array([[-0.045, -0.222, -0.072,  0.086,  0.164],
       [ 0.070,  0.051,  0.036,  0.023,  0.174],
       [ 0.003, -0.115, -0.051,  0.030,  0.030],
       [ 0.066,  0.124,  0.145,  0.143,  0.175]])
The last entry, reading row by row is 0.175
Find the top entry of the column that holds the smallest entry.
-0.222
The first entry in reading order is -0.045
Find the 3rd entry on the diagonal from the top-right corner.
-0.051
Find the 2nd largest entry.
0.174
The entry just left of 0.086 -> -0.072
Find the bottom entry of the column that holds the smallest entry.
0.124
The entry directly below -0.072: 0.036
The largest entry in the first row: 0.164
Find the entry directly below the smallest entry.
0.051
The entry just right of 0.124 is 0.145
The entry in the bottom-left corner is 0.066
The entry directly above the largest entry is 0.030
The 2nd entry from the end, reading row by row is 0.143
The entry just left of 0.051 -> 0.070

B = [[-3, 10, -5, -43, 2, 31, 4, -20, -22, -10, -11], [-1, 11, -7, -45, -8, 46, 2, -31, -14, -4, -8], [-1, 11, -7, -46, -9, 48, 2, -32, -13, -4, -7], [-2, 10, -5, -44, 2, 29, 4, -19, -23, -10, -11], [-2, 11, -5, -44, 1, 32, 4, -21, -21, -9, -10], [-1, 11, -7, -46, -10, 50, 2, -34, -11, -3, -7], [-2, 10, -6, -45, -5, 42, 3, -29, -15, -6, -9], [-2, 11, -6, -44, -3, 37, 3, -24, -18, -7, -9], [-2, 11, -5, -44, 0, 34, 4, -22, -21, -9, -10], [-3, 10, -4, -43, 4, 26, 5, -17, -25, -11, -11], [-1, 11, -7, -45, -7, 44, 3, -30, -15, -5, -8], [-3, 11, -5, -43, 3, 27, 4, -18, -24, -11, -11], [-2, 11, -6, -45, -3, 39, 3, -26, -18, -7, -9], [-2, 11, -6, -44, -1, 36, 3, -23, -19, -8, -10], [-2, 11, -6, -45, -5, 41, 3, -27, -17, -6, -9]]
Read off the centre entry.
Answer: 37
The entry just left of the centre entry: -3
The entry just right of the centre entry: 3
The entry just right of 34 -> 4
Read off the entry just left of the largest entry.
Answer: -10

Questions about the row below.
1) Which number is the 1st entry?
2) Which number is the entry just left of the smallest entry?
3) Which number is the entry just right of the centre entry?
[-13 -11 -40   9 -36 -13  14 -13  10]
1) -13
2) -11
3) -13

arr =
[[ 21  -2  -2   1 -20 -18  -1  18   9 -29  -8  10 -30]
 [ 21  -2  -2   1 -20 -18  -1  18   9 -28  -9  10 -30]
 [ 21   1   0  -6 -17 -22  -3  12  12 -24  -8   7 -27]
 [ 21  -1  -1  -1 -19 -20  -2  16  10 -27  -8  10 -29]
 [ -2 -11   6   4 -27   6  17  19   7 -27 -10 -17 -24]
 [ -7  -3   3  10  28  10  17 -25 -10  18   4  10  22]
 [  4  12   8   9  27   8 -16   1  10  15   3   4  19]
 [ 21   4   2 -10 -10 -22  -5   5  14 -17  -7   3 -22]
 [  0 -11   4   7 -25   5  16  19   6 -28  -9 -13 -25]
 [  8  11   8   4  21   0 -15  -1  12   9   2   2  11]
 [ 19   5   4  -9  -4 -19  -7   1  14 -11  -5   1 -15]
 [  6  12   8   7  24   4 -16   0  11  12   3   3  15]
 [  1  12   8  10  28  10 -16   3   8  18   4   6  22]
 [ 18   5   4  -9  -4 -20  -7   1  14 -11  -5   1 -16]]
Indices start at 1.
The entry in row 1 and column 2: -2
Find the entry in row 2 and column 1.
21
Find the entry in the bottom-left corner.
18
Find the entry in row 3 and column 3.
0
Find the entry at row 3, column 1.
21
Find the entry at row 2, column 2.
-2
The entry at row 1, column 1 is 21
The top-right entry -> -30
Find the entry in the bottom-right corner.
-16
Find the entry in row 1 and column 3.
-2
Find the entry in row 2 and column 3.
-2

Read these off the grid that follows. Counting starts at 1.
1) The entry in the top-right corner?
2) The entry just left of the largest entry?
3) The entry in the bottom-right corner?
4) The entry in row 1 and column 2?
5) The entry at row 1, column 3?
6) The entry in the bottom-left corner?
7) The entry directly below the smallest entry?
8) The entry just left of the smallest entry?
[[-25  11   0 -25 -18  18   2   1  16   9   7 -30   5  24   2]
 [-19   3   2 -34 -27  17  -4 -13   1   8  11 -29   8  21  -1]
 [-12  -5   6 -32 -27  20  -4 -15  -4   7   9 -35  15  22  -3]
 [ 12 -30  22 -21 -19  33  29 -28  11  40 -17 -32 -10   3   7]
 [-23  13   1 -17 -23  20  12  11  26  12  11 -31   1  20   9]
 [  6 -25  22 -26 -24  33  28 -26  -2  29  -2 -35  15   6   1]
 [-13 -22  16  -9   4   1   3  -4  15  18  -7 -19   0 -10  12]
 [-30  12   4 -11 -20  23  14  12  25  14  18 -33   3  21  17]
 [-20   6   3  -8 -17  29  12  13  30  13  16 -43   1  17  15]
 [ -5 -23  20 -18   3  15   4 -12   9  35 -28 -49 -22 -11  26]
 [ 12 -30  25 -23 -22  36  25 -31   9  37 -13 -33  -5   5   3]
 [  2 -13   7  -6  -3  26   4   0  16  20  13 -31  -2  -6  25]
 [-27  10   0 -26 -24  17   2  -6  15  15   8 -31   8  27   0]
 [-16 -23  19 -10  10   5   2  -5   4  22 -14 -23   4 -17  24]]
1) 2
2) 11
3) 24
4) 11
5) 0
6) -16
7) -33
8) -28

[[7.53, 2.25, -11.90, -20.32, -7.81, -3.36, -0.65, -11.83, 2.81, 5.95, -15.80, 7.60], [-11.85, -2.30, -3.74, 12.23, -2.95, 0.38, -7.54, -10.83, 6.70, -18.07, 12.13, -14.26], [11.13, 11.40, 10.72, -18.84, 7.25, 4.47, 5.46, -12.97, -4.96, 1.38, -13.73, -0.11], [-23.29, -22.95, -24.21, -1.05, 10.61, 13.69, 8.39, -22.60, -13.15, -25.14, 13.68, -25.30], [-14.09, -14.24, -12.40, -10.85, 6.70, 6.43, 3.36, -15.62, -6.58, -22.03, 8.40, -22.82], [-6.19, -13.03, -16.60, -11.17, -21.19, -21.44, -21.08, 10.47, -10.33, 3.92, -9.51, 9.27], [-20.97, -24.14, -24.32, -19.21, 10.44, 12.62, 13.85, -25.04, -22.62, -23.27, 11.20, -23.62], [-2.56, 3.04, -7.26, -5.05, -23.69, -24.71, -24.36, 14.48, 15.36, -1.96, -2.85, 8.64]]
The entry just right of 10.47 -> -10.33
The entry just left of the largest entry: 14.48
Give the entry just right of 3.36.
-15.62
The entry just right of 14.48: 15.36
The entry just right of -5.05 -> -23.69
The entry just right of the largest entry is -1.96
Give the entry just left of -21.08.
-21.44
Give the entry just left of -11.17.
-16.60
The minimum: -25.30

data = ((52, 46, 36, 50, 54, 55, 40, 38, 81, 37, 20, 50), (60, 49, 24, 42, 66, 39, 50, 37, 26, 49, 56, 48), (59, 48, 21, 59, 70, 50, 29, 25, 70, 33, 35, 47), (40, 61, 53, 44, 47, 30, 56, 38, 35, 25, 47, 68), (11, 29, 59, 43, 36, 40, 55, 55, 51, 49, 44, 38), (22, 30, 33, 48, 63, 44, 52, 39, 56, 51, 44, 36), (69, 53, 33, 51, 48, 40, 30, 41, 26, 44, 60, 39))
Read off the minimum.
A: 11
Read off the largest entry.
A: 81
The entry just left of the largest entry: 38
The entry just right of the smallest entry: 29
The entry just right of 66 -> 39
The entry just left of 20 is 37

Questions about the array below. Counting starts at 1.
1) The top entry of the column that holds the largest entry?
2) The entry in row 1 and column 2?
3) The bottom entry of the column that holds the smallest entry?
4) The entry directly below 91?
5) The entry just left of the largest entry?
6) The entry in the top-right corner?
7) The top-left entry?
8) The entry in row 3 and column 1?
[[ 163  195  310   61  114   50  109  360  134   74  224  -40 -180  223]
 [ 386   82  216   19  -35  111  105  295 -717  201  140  114  185  159]
 [ 109   16   71   98  264   59  111   91  -56  -76    1  375  402  135]
 [ -34  153 -112   48  227  200   66  382 -178  147  131  382  131   61]
 [  15  383  155  186  -10  140  206   35  172   39   83  131  262  176]
 [-221   52 -134  155  -32  -92   28  -26 -428  208 -166  239   61  195]
 [ 645   93 -257  142   84   95  273  117  -70  -28  162  304   17  113]
 [ 173  138   88  -13   87   22  327  302  102  239  -27 -152  429  176]
 [  33  133  237  185    2  113   57  -14  304  157  218  414  785   97]
 [   5   41  133   95  160   95   12   84 -206   13  229  275  -26  112]
 [ 163  180  188  232  115   67  -13  130 -484  162  214  326   81  101]
 [ 186   10 -144  224  160  233   34  538 -228  -15   82  240   24   47]
 [ 247   37  227   81  185  218  109   49  419  -30  -28   26  223   86]
 [ -57   64   54   27  155  -18  181 -145  360   35  151   36  126  198]
 [ -99   78   55  144  190  154   10   -5  485  316  -65  305   82  135]]
1) -180
2) 195
3) 485
4) 382
5) 414
6) 223
7) 163
8) 109

A = [  6  -7 -21  40  -7   6  -5 -15  41   1 -11 -18  -4 -28  -7  -6]
Give the first entry from the right.
-6
Give the 5th entry from the end.
-18
Give the third entry from the right.
-28
The second entry from the right -> -7
Give the 4th entry.
40
Give the maximum.
41
The 2nd smallest entry is -21
